Below is a small trained network, with its code and all its weights. Each question gives an input and a target symbol and asks what happens when units are switched off, that is, made to give their printed mean instead of their output.

import numpy as np


def w(rows, s, z=0):
    codes = np.array(rows[::2]) - 128.0
    scale = np.full(codes.shape[1], s)
    scale[-1] = z or s
    return codes * scale


def norm(h):
    return h / np.sqrt((h * h).mean(-1, keepdims=True) + 1e-5)


def f(y):
    return y / 2 * (1 + np.tanh(0.7978845608 * (y + 0.044715 * y**3)))


def softmax(a):
    e = np.exp(a - a.max(-1, keepdims=True))
    return e / e.sum(-1, keepdims=True)


def log_softmax(a):
    a = a - a.max(-1, keepdims=True)
    return a - np.log(np.exp(a).sum(-1, keepdims=True))


def net(x, mask):
    ids = ['αβδεζητψω'.index(c) for c in x.split()]
    T = len(ids)
    res = E[ids] + P[:T]
    u = 0
    for l in range(2):
        r = norm(res)
        for j in range(2):
            rows = slice(3 * j, 3 * j + 3)
            q, k, v = (r @ M[l][rows].T for M in (Q, K, V))
            z = softmax(np.where(np.tri(T) > 0, q @ k.T / 3**0.5, -1e9)) @ v
            o = O[l][rows]
            res = res + np.where(mask[u + j], z, o[:, -1]) @ o[:, :-1]
        u += 2
        y = f(norm(res) @ A[l][:, :-1].T + A[l][:, -1])
        res = res + np.where(mask[u : u + 4], y, B[l][:, -1]) @ B[l][:, :-1]
        u += 4
    return log_softmax(norm(res)[-1] @ U[:, :-1].T + U[:, -1])


Q, K, V, O, A, B = {}, {}, {}, {}, {}, {}
E = w([
[116,160,84,177],'α',
[133,173,39,146],'β',
[154,6,141,228],'δ',
[83,211,150,176],'ε',
[96,125,174,169],'ζ',
[99,168,85,199],'η',
[152,102,57,174],'τ',
[106,137,144,177],'ψ',
[117,149,107,181],'ω',
],0.0021)
P = w([
[98,139,100,133],'0',
[115,88,93,2],'1',
[159,180,172,154],'2',
[84,143,102,125],'3',
[150,171,108,110],'4',
[157,183,159,161],'5',
[82,125,116,133],'6',
[146,170,106,117],'7',
[147,190,155,157],'8',
[77,117,127,138],'9',
[151,173,99,123],'10',
],0.0057)
Q[0] = w([
[91,75,170,224],'0.h0',
[254,172,160,42],'0.h0',
[161,106,221,210],'0.h0',
[114,169,43,106],'0.h1',
[160,109,211,75],'0.h1',
[164,149,34,119],'0.h1',
],0.0042)
K[0] = w([
[53,72,160,98],'0.h0',
[253,142,111,84],'0.h0',
[139,83,186,136],'0.h0',
[103,110,104,122],'0.h1',
[164,138,144,139],'0.h1',
[73,120,144,101],'0.h1',
],0.0079)
V[0] = w([
[189,112,67,79],'0.h0',
[197,177,3,173],'0.h0',
[112,253,82,67],'0.h0',
[147,182,112,175],'0.h1',
[21,111,123,115],'0.h1',
[157,80,154,111],'0.h1',
],0.0038)
O[0] = w([
[98,42,175,110,100],'0.h0',
[92,57,195,24,251],'0.h0',
[159,96,230,87,192],'0.h0',
[65,212,1,81,181],'0.h1',
[197,88,251,75,189],'0.h1',
[124,25,176,197,54],'0.h1',
],0.0024,0.0022)
A[0] = w([
[236,162,217,120,6],'0.n0',
[254,176,156,60,171],'0.n1',
[119,181,97,209,244],'0.n2',
[147,62,31,83,41],'0.n3',
],0.0047,0.0015)
B[0] = w([
[41,171,119,153,165],'0.n0',
[116,164,114,4,252],'0.n1',
[215,122,141,59,250],'0.n2',
[135,223,233,237,136],'0.n3',
],0.004,0.0023)
Q[1] = w([
[160,221,128,76],'1.h0',
[40,55,152,116],'1.h0',
[113,202,154,148],'1.h0',
[115,180,59,175],'1.h1',
[187,131,190,117],'1.h1',
[22,120,3,169],'1.h1',
],0.0059)
K[1] = w([
[167,159,149,97],'1.h0',
[1,71,60,106],'1.h0',
[141,191,101,113],'1.h0',
[138,143,90,170],'1.h1',
[183,177,166,79],'1.h1',
[36,103,3,178],'1.h1',
],0.007)
V[1] = w([
[3,58,64,173],'1.h0',
[141,106,163,133],'1.h0',
[172,69,56,190],'1.h0',
[111,82,228,211],'1.h1',
[97,99,139,102],'1.h1',
[54,220,163,164],'1.h1',
],0.0037)
O[1] = w([
[61,254,156,67,1],'1.h0',
[123,118,136,126,107],'1.h0',
[135,147,202,58,16],'1.h0',
[126,120,18,61,5],'1.h1',
[201,129,110,197,137],'1.h1',
[181,55,196,75,153],'1.h1',
],0.0026,0.0025)
A[1] = w([
[91,4,139,90,170],'1.n0',
[113,157,108,141,47],'1.n1',
[28,119,154,125,48],'1.n2',
[69,136,147,218,5],'1.n3',
],0.0047,0.0022)
B[1] = w([
[156,193,137,1,223],'1.n0',
[62,71,171,185,3],'1.n1',
[157,1,166,168,60],'1.n2',
[138,214,201,120,84],'1.n3',
],0.0037,0.00054)
U = w([
[75,82,128,6,206],'α',
[128,214,116,91,164],'β',
[255,84,85,181,200],'δ',
[135,209,157,176,4],'ε',
[89,73,198,141,102],'ζ',
[104,122,164,159,35],'η',
[73,133,218,171,100],'τ',
[36,88,8,201,183],'ψ',
[96,104,178,150,51],'ω',
],0.0067,0.003)

Each question gives the input, a string of symbols that net reads in full, and the target symbol t.
The units are the heads (3 rows each of Q, K, V and O) and the neurons (one row each of A and B). Each row of codes is followed by its name. A weight is (code - 128) times the scale printed after its matrix; where a second scale follows, it is the last column's (O, A, B and U).
mask holds one flag per unit, layer by layer, with each layer's heads first. A switched-off unit (its flag False) gives its mean, the last column of its rows in O or B, instead of its output. The means were averaged over made-up inputs and are rounded, as every weight is.
A unit's drop is (log p(t) with every unit on - log p(t) with that unit switched off) / (log p(t) with every unit on - log p(t) with every unit switched off).
The circuit of an input: a set's keep is (log p(t) with only the set's units on - log p(t) with every unit switched off) / (log p(t) with every unit on - log p(t) with every unit switched off). Starting from all 12 units, units are removed one at a time, each time the one whose removal leaves the highest keep (on an exact tie, the one counted first), for as long as the keep stays at least 0.8.
units of the circuit, in order: the units of the circuit, biggest drop first
most important unit: the unit with the biggest drop
k most important neurons: the k neurons with the biggest drops, biggest first
k most important neurons of layer l: the k neurons of layer l with the biggest drops, biggest first
heads that matter: for each layer, one digit per head in row order, 1 if its drop is at least 0.15 and else 0, layers parted by /
input η β ψ τ δ η α δ, target β: units of the circuit, in order -> 0.n1, 0.n3, 0.h1
input ε δ η δ δ β ζ, target ψ: most important neuron of layer 1 -> 1.n1
input η β ζ η δ δ ζ δ δ β, target δ: 4 most important neurons -> 0.n0, 0.n2, 0.n1, 0.n3
input δ β ζ α δ ω, target δ: 2 most important neurons -> 0.n2, 0.n3
input ε β τ δ δ ω δ α ω, target δ: heads that matter -> 01 / 10
input ζ ε β α δ α δ τ η η ψ, target α: units of the circuit, in order -> 0.n1, 0.h0
input ψ η η ε δ η τ ψ δ δ, target α: 3 most important neurons of layer 0 -> 0.n3, 0.n1, 0.n0
input ζ β ε β, target δ: units of the circuit, in order -> 0.n0, 1.h0, 0.h1, 0.n1
input η ω τ δ δ η, target δ: heads that matter -> 01 / 10
input β ψ β δ δ δ ψ, target ψ: heads that matter -> 10 / 11
input δ δ β ε, target ψ: heads that matter -> 00 / 01
input δ τ δ ε η τ ψ, target β: heads that matter -> 10 / 00
input ζ β δ δ, target δ: units of the circuit, in order -> 0.h0, 0.n0, 0.n2
input ω ε δ τ τ α δ η, target α: units of the circuit, in order -> 0.h0, 0.n1
input δ δ α, target δ: 2 most important neurons of layer 0 -> 0.n2, 0.n3
input τ β τ η δ, target α: units of the circuit, in order -> 0.n1
input τ δ δ η ζ ζ δ δ δ δ, target ψ: heads that matter -> 11 / 01
input τ η β δ α, target α: units of the circuit, in order -> 0.h0, 0.n1
input β β β ε δ τ δ δ α ζ, target ψ: heads that matter -> 11 / 01
input ζ δ η α, target δ: most important unit -> 0.h0
input τ ε β η, target α: heads that matter -> 10 / 11
input δ ψ ω δ τ δ δ ε δ ψ, target ψ: 2 most important neurons of layer 0 -> 0.n3, 0.n2
input δ η β δ α, target α: units of the circuit, in order -> 0.n1, 0.h0
input δ δ ψ, target δ: units of the circuit, in order -> 0.h0, 1.h0, 0.n3
input δ δ δ η β δ α η ω δ ζ, target α: 3 most important neurons -> 0.n1, 0.n3, 1.n3
input δ δ α ψ δ η δ δ η, target δ: heads that matter -> 00 / 10
